Each row was made from one small tree. Brackets hold a mark, then the marks that hang from it, in the order of their numbers. Every link used is in the known rows. Write each row's tree.
Each row is shifted at random along 8 fixed directions that mean nothing.
Known rows
[Q817 Q65 [Q304 Q135 Q455 Q534] [Q919 Q681]]: 14	-73	-254	42	-18	-88	110	78	59	-75	-2	111	116	-36	200	30	-288	114	122	129	1	-87	21	-189	-190	88	9	39	241	-36	334	99	45	-145	-44	-290	-97	137	137	-6	136	357	114	-73	-47	-162	153	-326	-81	105	53	253	0
[Q455 [Q304 Q534] [Q681 Q317] Q919]: -354	-299	86	-65	-319	103	109	-321	-241	331	96	59	114	108	-2	-59	27	-67	-115	-165	202	458	-302	-176	374	-42	-266	-150	-116	-158	-218	-214	167	-146	429	-264	101	446	-123	278	-9	-17	-380	318	479	225	-288	359	-166	-62	-74	-276	682
[Q817 Q304 [Q919 Q94]]: -16	-103	-23	103	-83	-11	-38	37	242	28	-238	-3	-70	0	-53	20	-118	109	-34	-82	178	-348	17	-156	-87	58	104	7	59	-68	-201	269	48	-101	15	85	85	-36	0	80	-116	273	-53	-34	191	-97	-47	-42	-215	65	152	158	-88
[Q317 [Q817 [Q65 Q534] [Q304 Q135 Q455]]]: -101	37	-81	2	-109	151	73	-74	135	-150	78	172	9	168	81	170	-241	266	-106	117	-110	-74	188	-17	-158	11	86	-32	23	-11	10	-13	-34	74	-243	12	102	243	46	153	104	74	198	-93	-10	-389	58	-96	295	-46	146	90	-132
[Q94 Q65 [Q317 [Q817 [Q919 Q681]]]]: 198	52	278	65	39	-87	-61	-122	343	212	-303	28	54	89	-20	-119	97	6	-93	-315	323	-85	-315	31	501	-14	-72	41	10	-78	35	117	-44	-141	96	-67	-35	415	-251	311	-196	104	-195	247	219	37	-168	470	-235	-86	90	13	-32
[Q817 Q65 Q304 Q919]: -1	13	-20	-18	134	-79	-50	169	147	63	10	136	104	25	135	107	-213	106	52	-23	-92	-390	252	-115	-227	116	331	112	192	-114	-25	26	22	-4	32	312	191	-244	140	8	-22	32	54	-111	137	-260	-1	-49	-55	39	-149	273	-188
[Q94 Q317 [Q817 Q65] Q919]: 285	-82	145	19	-172	-13	136	415	82	-65	-147	261	-165	-355	86	-354	-193	73	-69	162	356	-81	-13	147	211	-119	243	109	235	-326	443	-171	152	-17	361	5	-274	-64	18	-7	347	256	253	-57	-186	-128	-17	-103	-115	121	268	93	-243
[Q681 Q20 [Q534 [Q135 [Q304 Q455] [Q317 Q817]]]]: 148	157	-58	-163	-58	133	-202	59	279	108	-29	-72	29	200	-236	44	201	45	57	188	-165	-143	30	258	-212	-192	5	-56	-263	293	57	11	-47	341	0	66	-128	-215	-62	-127	-23	-59	137	-288	-100	-169	194	-147	73	46	157	-179	-44
[Q135 Q317 [Q455 [Q304 [Q534 Q20]]]]: 262	-79	-131	-201	125	-110	-20	94	47	106	-183	-114	163	-52	-151	-130	74	-99	30	256	-71	26	-305	290	-46	-90	-70	-69	170	265	352	153	38	3	23	-154	-42	-266	-71	-176	70	182	90	-169	-198	-129	103	-77	-71	64	107	-47	27
[Q534 Q135 [Q317 [Q20 Q304] Q817] [Q919 [Q94 Q65]]]: -22	97	89	97	176	68	-38	-202	176	-52	-37	60	135	293	67	239	9	-74	49	-132	-74	-4	-106	35	52	55	-263	-121	245	278	62	-144	-204	-52	-158	-20	109	168	62	88	-160	-16	136	-70	-85	-296	82	20	343	-107	69	-91	-187
[Q455 [Q304 Q534] [Q681 [Q317 Q817]] [Q919 [Q94 Q65]]]: -142	-205	44	-145	-192	49	177	33	-284	241	181	-6	189	41	187	-8	3	-133	-16	-109	69	311	-30	45	210	-67	-164	-267	150	-164	62	-223	-20	35	227	-230	-93	80	83	-17	301	-120	20	71	16	64	-79	78	50	47	-58	-206	374
[Q94 Q65 [Q317 [Q20 Q304] Q681 [Q817 Q919]]]: 165	162	-2	159	-73	141	153	33	126	30	-13	-179	-492	-175	-163	-59	295	57	94	-57	139	-235	144	-14	-9	-249	-287	70	-110	-17	-264	91	12	-2	-30	-92	-337	-118	-89	-214	-15	-129	-113	119	-304	282	-165	-36	-168	118	181	217	-175
[Q94 [Q65 [Q817 [Q304 [Q534 Q20 Q317]]]] Q919]: -142	8	41	19	-85	151	9	242	-41	-109	124	182	-137	-71	1	-147	106	194	-128	176	-143	60	-13	103	-79	-76	-45	40	124	-125	32	-64	-106	-204	64	68	-106	-124	-56	125	57	-202	44	-15	-225	108	-71	62	8	20	-68	-47	-124
[Q534 [Q317 [Q681 [Q20 Q304]] [Q817 Q65]]]: -2	120	-119	47	-9	126	102	-117	-23	70	121	-23	-155	76	-72	199	151	-34	194	30	-79	-37	199	-162	-177	-109	-223	-92	8	209	-109	-88	0	12	-32	-129	-137	-82	24	-138	-111	-143	-82	71	-148	84	-12	-127	-72	103	24	34	27
[Q919 [Q94 [Q817 [Q304 Q135]]] [Q681 Q534]]: -296	-77	149	-54	-219	243	1	144	-241	-270	2	78	-15	-204	101	-89	-112	90	-111	-10	172	240	182	-34	-99	-56	258	38	-270	-439	8	-260	71	94	44	251	40	92	65	217	234	-244	238	-11	-16	63	120	101	126	146	-30	-71	59
[Q65 [Q817 [Q304 Q135] [Q919 Q94]]]: -115	42	-151	-63	38	20	147	109	-273	-71	200	-45	155	-106	28	-8	38	164	53	162	-134	169	230	-161	-94	-31	23	-3	151	-22	-243	-157	-115	-77	21	-319	139	-88	103	6	105	-6	-69	32	194	146	-7	-77	-44	202	-257	-25	308
[Q534 [Q20 [Q304 Q135] [Q317 Q681 Q817]] Q919]: -338	38	36	66	-3	307	139	-455	-231	-226	139	-19	-241	40	-167	279	141	75	25	-64	27	261	-54	-271	-97	-49	-430	-58	-142	69	-336	-54	10	-132	-333	-78	140	299	-74	112	-140	-206	-94	235	-48	175	-75	49	149	-70	37	38	23
[Q317 [Q20 Q304] Q681]: -291	43	115	109	-142	302	107	-409	-15	-40	-214	38	-262	56	-46	36	-47	52	-128	-156	232	237	71	-178	53	-10	-100	-22	-317	-102	-231	-219	182	94	19	96	136	355	-44	241	-50	-236	26	197	171	-160	-144	170	186	-63	246	30	94
[Q817 [Q65 Q534] Q304 [Q919 Q94]]: 227	-57	20	-16	274	-282	-1	195	52	-3	52	-93	267	-20	27	150	-114	-44	22	-184	-75	-440	129	76	-103	138	216	116	272	6	18	286	-44	-250	-278	48	53	-193	134	-107	-129	345	-63	-58	18	48	95	134	-183	30	-261	232	-286
[Q94 Q65 [Q317 Q20 [Q681 Q534]] [Q817 Q304 Q919]]: 189	39	-52	209	-170	-43	239	232	-30	-17	0	22	-388	-128	202	1	-153	-34	2	-182	231	-217	373	-24	-2	35	-16	319	30	-156	56	-218	96	-37	307	-133	-257	4	339	-38	301	192	47	194	-10	124	-99	-253	14	128	143	205	-223
[Q534 [Q20 [Q304 [Q455 Q919]]] Q135 [Q317 Q681 Q817]]: 134	23	-352	118	96	-167	58	62	12	-129	103	-25	-193	85	216	89	-76	-129	292	213	-153	-97	219	-54	-258	54	-96	-83	135	163	80	59	-85	153	-29	-13	-173	-252	255	-375	83	-116	53	-159	-355	-53	63	-671	59	26	57	75	-104
[Q681 [Q534 [Q317 Q20] Q919]]: -47	24	199	-87	232	-19	-1	21	-75	-141	-4	74	148	81	21	114	-39	-128	-7	-91	-10	50	84	147	-69	40	66	-97	63	-6	217	-288	121	-20	-91	242	143	-103	138	36	-31	-117	194	-31	-83	-168	121	148	213	-58	-183	52	-136
[Q919 [Q94 [Q317 [Q817 Q304]]] [Q681 Q20]]: 299	110	-390	115	49	-186	-10	159	138	198	-116	-330	-36	63	6	78	28	-107	210	8	-66	-254	140	-124	-164	62	-183	-123	268	288	56	320	-88	25	-27	-350	-134	-276	128	-287	9	269	-16	84	-126	104	170	-416	-255	198	52	-87	-87
[Q455 Q304 [Q681 Q20]]: -47	-244	-126	88	-250	-77	86	54	-104	127	-134	22	-156	-72	114	-58	-289	-125	-40	-31	344	42	188	-132	-27	78	222	73	-131	-252	-65	46	264	90	367	99	-66	-51	203	-93	116	180	6	67	77	17	-44	-224	-171	64	127	30	111
[Q135 Q304 [Q455 [Q681 Q534] [Q919 [Q94 Q317]]]]: 108	-277	149	-53	-78	-241	-184	-71	-97	166	-114	-173	43	-57	-44	-100	-53	-181	-132	-249	174	-162	-196	130	208	194	143	116	-247	-64	-183	294	45	51	103	177	44	-30	-18	83	3	165	-109	60	264	185	-38	205	-143	-142	63	-33	49
[Q135 Q317 [Q455 Q304 [Q681 Q20]]]: -65	-201	55	-295	-24	79	9	-140	-306	256	59	-82	173	-4	-91	4	95	-131	-20	-14	38	354	-106	99	40	-47	10	-89	-39	59	-72	-129	63	79	185	22	315	-191	-32	49	32	-227	24	97	180	-62	-32	268	69	-12	-111	-167	318
[Q817 Q65 [Q304 [Q135 Q317]]]: 17	7	-8	-172	250	-144	-134	71	-83	-42	-30	32	212	-107	-20	-40	11	55	77	103	-98	-133	150	26	-69	57	316	307	-84	-94	-18	-71	12	13	123	197	153	-116	24	40	75	4	-9	-57	103	22	111	130	-116	48	-252	127	49
[Q534 Q20 Q135 Q919]: 85	-37	6	-85	125	39	158	136	58	-94	21	109	155	-69	-4	20	-66	-76	121	206	141	156	-196	100	-43	-135	-24	-118	393	112	391	-221	70	-166	64	-103	97	-140	61	-142	-25	179	185	-194	-224	-229	106	-107	59	71	27	-16	-90
[Q94 [Q65 Q817] Q919]: 213	47	-47	148	-29	-94	-11	198	232	73	-68	6	-156	23	-140	-132	-90	167	-192	68	104	-249	-50	84	92	46	70	-8	176	126	10	449	-42	-10	-216	-82	-79	-40	-209	-84	-69	417	82	-89	-88	-59	-35	-85	-36	-97	327	3	-382
[Q534 [Q135 [Q455 Q919]]]: 78	27	-32	-158	143	-144	-109	34	68	118	56	7	260	10	34	-108	-9	-17	77	172	-156	32	-105	134	47	25	253	-77	92	137	46	-64	-87	223	100	101	261	-236	-66	-73	-4	-132	73	-268	149	-254	18	-32	135	-90	-66	-71	179
[Q94 Q65 [Q317 [Q20 Q304 Q534]] Q817 [Q919 Q681]]: 137	173	46	209	-102	154	-127	91	138	60	40	-141	-235	-105	-95	-202	108	37	-78	-49	-122	-72	-198	32	96	-76	-267	-32	51	56	154	219	-91	40	-187	-12	-179	-73	-178	-96	28	-34	94	94	-311	58	4	11	137	-45	186	-140	-349
[Q317 [Q20 [Q534 [Q135 [Q455 Q304]]]] [Q817 Q65]]: 102	81	-198	-20	234	-131	58	-92	-58	32	225	-211	129	24	74	277	-91	-194	80	-4	-232	-96	133	87	-223	100	-16	46	107	288	-12	47	-94	153	-213	26	121	-197	149	-264	-62	86	100	-130	-98	-90	92	-131	264	-42	-121	151	-151
[Q94 [Q317 [Q20 Q304 [Q534 Q135 Q919]]] Q817]: 3	142	-65	213	-134	129	-118	14	80	-118	91	-5	-281	-112	-111	-97	110	46	32	126	-91	-60	-47	-96	-44	-108	-148	179	-176	13	-150	-33	-50	29	101	65	-157	-42	-53	-88	-67	-44	-119	-10	-103	204	-47	-182	3	-2	35	-82	-75
[Q20 Q304 [Q317 Q681 Q817] [Q534 Q135 [Q919 Q94]]]: -32	100	130	38	-21	165	44	-134	-50	-300	-77	6	-109	-50	25	212	10	-126	94	-78	15	94	167	-121	-112	-50	-100	-84	-145	-86	33	-116	-47	75	-245	-12	-130	100	182	-122	85	-105	185	-16	-167	-86	97	-220	141	35	111	41	-66
[Q455 [Q304 Q135] [Q919 Q94]]: -201	-184	-119	-9	2	-183	-21	-150	-303	68	90	-163	112	-112	17	-192	37	-26	28	-22	65	200	-87	-105	212	88	42	57	-146	-80	-400	13	39	-12	231	-109	108	118	-43	23	32	44	-276	67	329	374	-105	108	-143	8	-203	-109	467
[Q94 [Q65 [Q534 [Q317 Q20]]] Q919]: 79	68	143	29	-117	159	91	-6	143	25	-38	-9	-143	-48	-221	-136	241	106	-123	63	22	118	-290	166	242	-166	-308	-119	162	182	96	-19	10	-229	-8	-331	-131	76	-241	38	-60	151	-11	80	-161	-5	-63	228	21	-3	224	-111	-6
[Q817 [Q65 Q534] Q304 Q919]: -19	61	103	-98	-24	142	-20	198	140	49	189	21	-6	-119	-180	6	212	227	7	85	-168	-270	54	21	-170	-222	105	37	32	-86	-231	75	-14	-189	-76	136	14	-269	-168	-30	-176	-120	-194	-71	-19	113	-106	288	-262	125	-220	148	-28
[Q20 [Q534 Q135 Q317 [Q919 Q94]] Q681]: 13	59	71	-109	74	4	-74	-78	-27	-38	-3	38	305	-6	18	23	203	-159	186	93	-221	331	-307	-105	199	-78	-140	-144	128	241	262	-262	-170	-173	114	-327	9	65	4	7	-104	-20	-98	-20	85	-40	59	50	-68	70	-141	-204	381
[Q65 [Q534 Q135 Q919]]: -201	-10	-5	-24	-203	159	102	-28	-185	-252	88	100	-242	-161	-119	3	64	148	-90	132	175	270	23	-125	-26	3	78	172	-199	-115	-310	-129	88	-155	90	-86	14	85	-115	43	-53	69	-82	-1	143	230	-40	-41	-65	31	66	-20	210
[Q681 [Q317 [Q20 [Q304 Q455 [Q534 Q919]]] Q817]]: -47	-34	1	135	24	5	187	-256	-79	-181	-33	10	-2	131	-12	91	-64	-93	-80	-147	220	167	-2	49	0	31	-304	-75	-148	-16	124	-158	88	21	-137	-220	-220	344	127	84	42	87	48	68	-35	52	39	-66	125	-84	89	84	3
[Q317 [Q20 Q304 [Q681 [Q534 Q919]]] [Q817 Q65]]: -222	147	227	-32	-24	387	164	-133	-91	-50	237	58	-17	46	-46	321	38	-46	-39	-142	-82	126	82	-55	-199	-139	-221	-140	-67	44	34	-364	62	55	-284	88	28	60	60	60	-41	-294	89	74	-64	-111	-35	226	295	57	-22	105	-157
[Q919 [Q94 [Q65 [Q534 Q20 [Q135 Q304]] Q817]] Q681]: -155	96	32	-41	-28	108	-164	68	-149	-81	68	-83	-25	0	-7	18	147	95	-175	18	-125	250	-44	69	-25	102	83	148	-163	-8	-220	181	-250	-93	-153	73	-12	-25	-150	103	-120	-180	-17	21	-83	286	99	139	-22	-27	-61	-238	-50
[Q65 [Q534 [Q20 [Q304 Q455] Q317] Q135 Q919] Q817]: 54	58	144	-3	-51	238	125	58	-18	-239	136	204	67	27	-66	39	36	58	-60	242	-90	440	-128	146	-7	-259	-228	-220	184	11	285	-218	-87	-178	-195	-303	-134	67	84	0	35	-59	127	11	-278	-143	43	-68	127	41	38	-193	-5
[Q304 Q135 Q455 [Q534 [Q317 [Q817 Q65]]]]: -10	-48	-206	-3	95	-123	47	-45	-66	-262	16	158	23	10	84	59	-179	117	35	189	-32	-54	106	-40	-107	114	95	24	33	-21	159	119	17	-8	-210	-8	-135	162	8	1	83	177	195	-140	-234	-72	192	-262	64	-64	83	240	-74
[Q455 Q135 [Q304 Q534] Q681 Q919]: -297	-243	-36	-196	-82	70	-29	-61	-286	277	329	5	178	29	90	-17	-62	-26	-3	23	-221	208	-10	-64	-9	-57	121	-193	61	-229	-259	-19	108	109	90	294	334	-99	-67	-105	24	-358	-69	-24	75	-57	-149	159	156	-101	-303	-184	296
[Q20 [Q534 Q135 [Q317 [Q817 Q304]] Q919] Q681]: 97	182	-16	-20	92	8	-73	14	213	-57	85	10	122	95	13	148	208	-68	197	109	-320	-67	-44	-62	-96	-138	-130	-46	35	214	108	-136	-194	-34	-11	-78	-32	-50	61	-127	-159	-133	-164	-92	-34	-80	-20	-105	-57	84	-198	-46	71
[Q317 [Q681 Q20 Q534] [Q817 Q65 Q304 [Q919 Q94]]]: -170	47	-30	67	-291	207	73	87	168	124	28	65	-209	113	93	311	-81	26	95	-148	11	-381	397	-202	-326	-37	4	16	-94	-8	-180	-124	14	80	135	51	-119	-56	217	88	29	-33	-26	8	140	-24	-49	-124	-67	168	84	164	-87
[Q135 [Q317 [Q817 [Q304 Q534]]] Q455]: -125	69	-273	-140	117	-60	-91	-146	-300	-146	44	-176	-171	-32	-132	134	128	143	-92	47	-195	-106	266	-76	-356	288	140	274	-347	63	-538	261	-85	170	-243	210	195	-224	-102	16	2	-205	-24	-15	198	240	48	-125	39	-55	-85	182	47
[Q304 [Q135 [Q455 Q919]] [Q534 Q20]]: -108	-174	-52	-82	78	-44	97	-231	-203	-15	192	-131	170	-160	-251	-97	138	4	-23	97	54	192	-505	100	102	-51	-228	-43	24	169	-57	172	55	-214	-162	-224	138	115	-277	52	-152	163	-172	-19	-1	314	-28	268	-22	-123	-55	22	209

Which tree is each row?
-3	-130	42	165	-165	-12	-76	52	30	-81	-141	-21	-294	-219	-185	-219	62	163	-210	-71	395	-160	-138	5	172	11	181	167	-227	-190	-330	433	-4	-90	-34	211	-164	69	-331	106	-129	190	-54	-30	-57	363	-73	163	-270	-59	300	94	-182
[Q919 [Q94 Q65 Q817]]
-60	-52	90	154	-80	-49	-17	-193	2	-152	-367	169	-20	1	91	-48	-354	-52	-211	-189	241	65	32	-156	118	242	266	203	-365	-284	127	35	205	92	-37	150	-97	422	119	205	62	169	69	81	221	-154	15	-53	39	-98	255	128	-17
[Q20 [Q304 Q534] Q681]
-15	275	-116	-155	34	129	-61	52	207	148	-12	120	99	211	35	42	158	205	154	296	-409	-14	96	-148	-79	-94	-30	-312	259	238	-20	-211	-157	200	86	-65	152	-247	-85	-23	-1	-351	24	-128	92	-407	-35	-203	64	125	-51	-93	279
[Q534 [Q317 [Q817 Q919]]]
-8	-117	-168	-58	51	-236	-94	-112	-141	139	-43	-130	49	-19	-83	-144	27	-14	37	62	42	20	-97	-65	148	121	15	173	-132	58	-278	153	96	47	240	-122	116	67	-82	-51	47	251	-289	87	340	244	-72	-39	-185	-14	-69	-89	328
[Q455 [Q304 [Q135 Q317]] Q919]
138	36	-86	58	55	103	323	-50	-14	-181	39	-186	-185	0	-188	284	51	6	-54	-36	120	-75	143	60	-232	-71	-348	-148	228	152	-68	139	124	-227	-402	-252	-1	-31	59	-204	-89	298	53	154	-288	16	53	-86	53	108	116	134	-262
[Q65 [Q534 [Q317 Q20 [Q817 Q304]]]]
153	81	50	68	213	-302	-168	112	40	116	-91	-175	131	-25	23	-246	132	-144	-15	-120	10	-46	-83	158	227	67	81	70	-115	-35	169	66	-75	141	112	87	-124	-52	-112	5	-76	-134	-146	48	-2	293	37	191	-215	-74	-248	-100	-51
[Q94 Q817 [Q919 [Q681 [Q317 Q20]]]]
-48	-16	-86	28	-111	42	87	15	-201	27	22	-42	-332	-112	-15	-84	-16	9	34	-52	121	70	199	-118	17	80	22	70	-36	-45	-96	-70	132	29	154	-38	25	-111	54	-37	130	-37	94	153	36	115	-14	-138	44	-34	90	-22	-25
[Q94 [Q317 [Q681 Q20]] Q919]
-343	-187	-98	114	-288	198	35	-96	-342	-332	125	54	-260	-199	97	38	-273	10	-55	6	148	233	184	-271	-226	182	106	-5	-230	-307	-272	33	103	96	-86	142	23	-29	185	-42	213	29	243	-39	37	35	77	-391	237	-20	241	65	95
[Q20 [Q304 [Q455 [Q919 Q94]]] [Q534 Q135]]
-298	12	60	-6	-335	209	-79	-103	-150	11	157	-4	-177	-104	-98	-133	122	8	49	84	-65	146	125	-29	-96	-147	71	80	-630	-87	-288	-296	81	351	267	92	-93	-38	14	76	133	-418	-95	-73	180	208	-88	-1	110	10	31	-102	404
[Q317 [Q681 [Q20 [Q304 [Q135 [Q455 Q919]]]] Q534]]
148	26	-279	108	225	-243	101	-60	-79	-51	-118	-189	-73	11	8	136	-18	-152	147	14	107	30	-68	-186	-112	223	-273	-70	312	308	134	226	70	-212	-121	-351	-4	-91	38	-231	-140	383	-44	145	-106	120	139	-339	-193	56	43	105	-67
[Q534 [Q317 Q20] [Q919 Q681]]
109	133	-28	56	-68	-16	-299	177	389	174	-79	1	-46	157	-142	-46	175	124	54	97	-204	-340	-176	-85	-28	-93	-23	-143	12	188	-9	355	-99	13	-74	126	-86	-154	-312	-3	-314	-22	-219	-72	-23	58	-11	-6	-309	39	25	-103	-68
[Q94 [Q817 [Q919 [Q681 [Q534 Q317]]]]]
143	70	96	-60	104	109	87	134	-25	118	172	49	52	93	-85	-30	-56	165	-169	-7	-72	96	-69	137	182	-13	-95	-226	523	161	166	81	-83	-101	-325	-142	259	-63	-145	14	51	147	307	67	-108	-297	10	145	361	-141	132	-186	-342
[Q94 [Q65 Q817] Q317 Q919]
280	135	89	22	-50	-39	68	178	234	78	-53	113	200	100	137	-149	9	72	-66	24	25	115	-213	175	234	-94	-64	-36	280	93	443	-179	-137	-115	110	-368	-110	208	-28	80	93	119	-8	-15	31	-218	-47	69	9	79	32	-212	-28
[Q94 [Q65 [Q534 [Q919 Q681]]] [Q817 Q304]]
-32	-239	-107	75	-43	-209	53	-136	-231	131	60	-187	-172	-228	-72	-110	172	-217	104	-63	96	90	-146	-68	140	-84	-159	133	-192	-182	-307	199	174	-182	281	-113	-237	80	-22	-200	-69	45	-467	235	-27	656	-226	44	-462	5	-179	25	309
[Q455 Q135 [Q304 [Q534 [Q20 [Q317 Q681]]]] Q919]
180	-57	-42	39	151	-171	-228	-58	337	256	-41	-277	265	166	-10	135	-95	-269	74	-103	-295	-330	-308	169	-47	28	-75	-242	156	396	198	476	-145	165	-325	119	166	-178	18	-241	-206	196	22	-208	-95	-315	72	-34	179	-183	67	-54	-266
[Q317 [Q20 [Q534 [Q135 [Q455 Q304 [Q919 Q94]]]] Q681]]
214	31	-162	170	-57	-145	93	137	-16	-21	168	-97	-289	-71	-25	-133	252	48	19	55	-103	-92	-104	82	121	-23	-255	222	135	227	-51	127	-172	-317	101	-335	-274	-35	-65	-101	-57	114	-310	110	-170	434	-157	-55	-210	39	-30	-72	-108
[Q94 [Q65 [Q534 Q20 [Q317 Q681]]] [Q817 Q304] Q919]
-298	-83	-38	-147	-297	336	-83	-146	134	122	-130	120	-202	158	-123	-15	-29	245	-29	181	-51	-16	-119	-85	-88	-129	-133	-178	-109	20	-87	130	144	145	-12	91	177	209	-252	89	116	-42	63	-59	39	-318	-62	-84	180	-88	335	-147	84
[Q455 [Q304 [Q135 [Q317 Q681]] Q534] Q919]
48	143	88	-62	20	-117	-206	198	219	203	-94	49	165	-29	53	-109	80	-16	95	22	-121	-172	-10	-67	59	-33	262	78	-127	-60	101	-55	-7	61	241	99	-150	-121	-97	61	-100	-111	-195	-55	178	97	-13	182	-382	133	-188	70	185
[Q817 Q65 [Q919 [Q681 Q534]]]
-196	-34	137	-4	-75	129	9	-124	-37	-216	-183	99	-255	-45	-41	45	94	69	-67	-57	339	142	-50	-159	-25	46	-37	-51	-177	-207	-189	41	77	-97	-38	181	20	167	-202	185	-154	-163	-42	136	20	141	-57	91	-177	2	87	93	0
[Q534 [Q317 Q817] [Q919 Q681]]
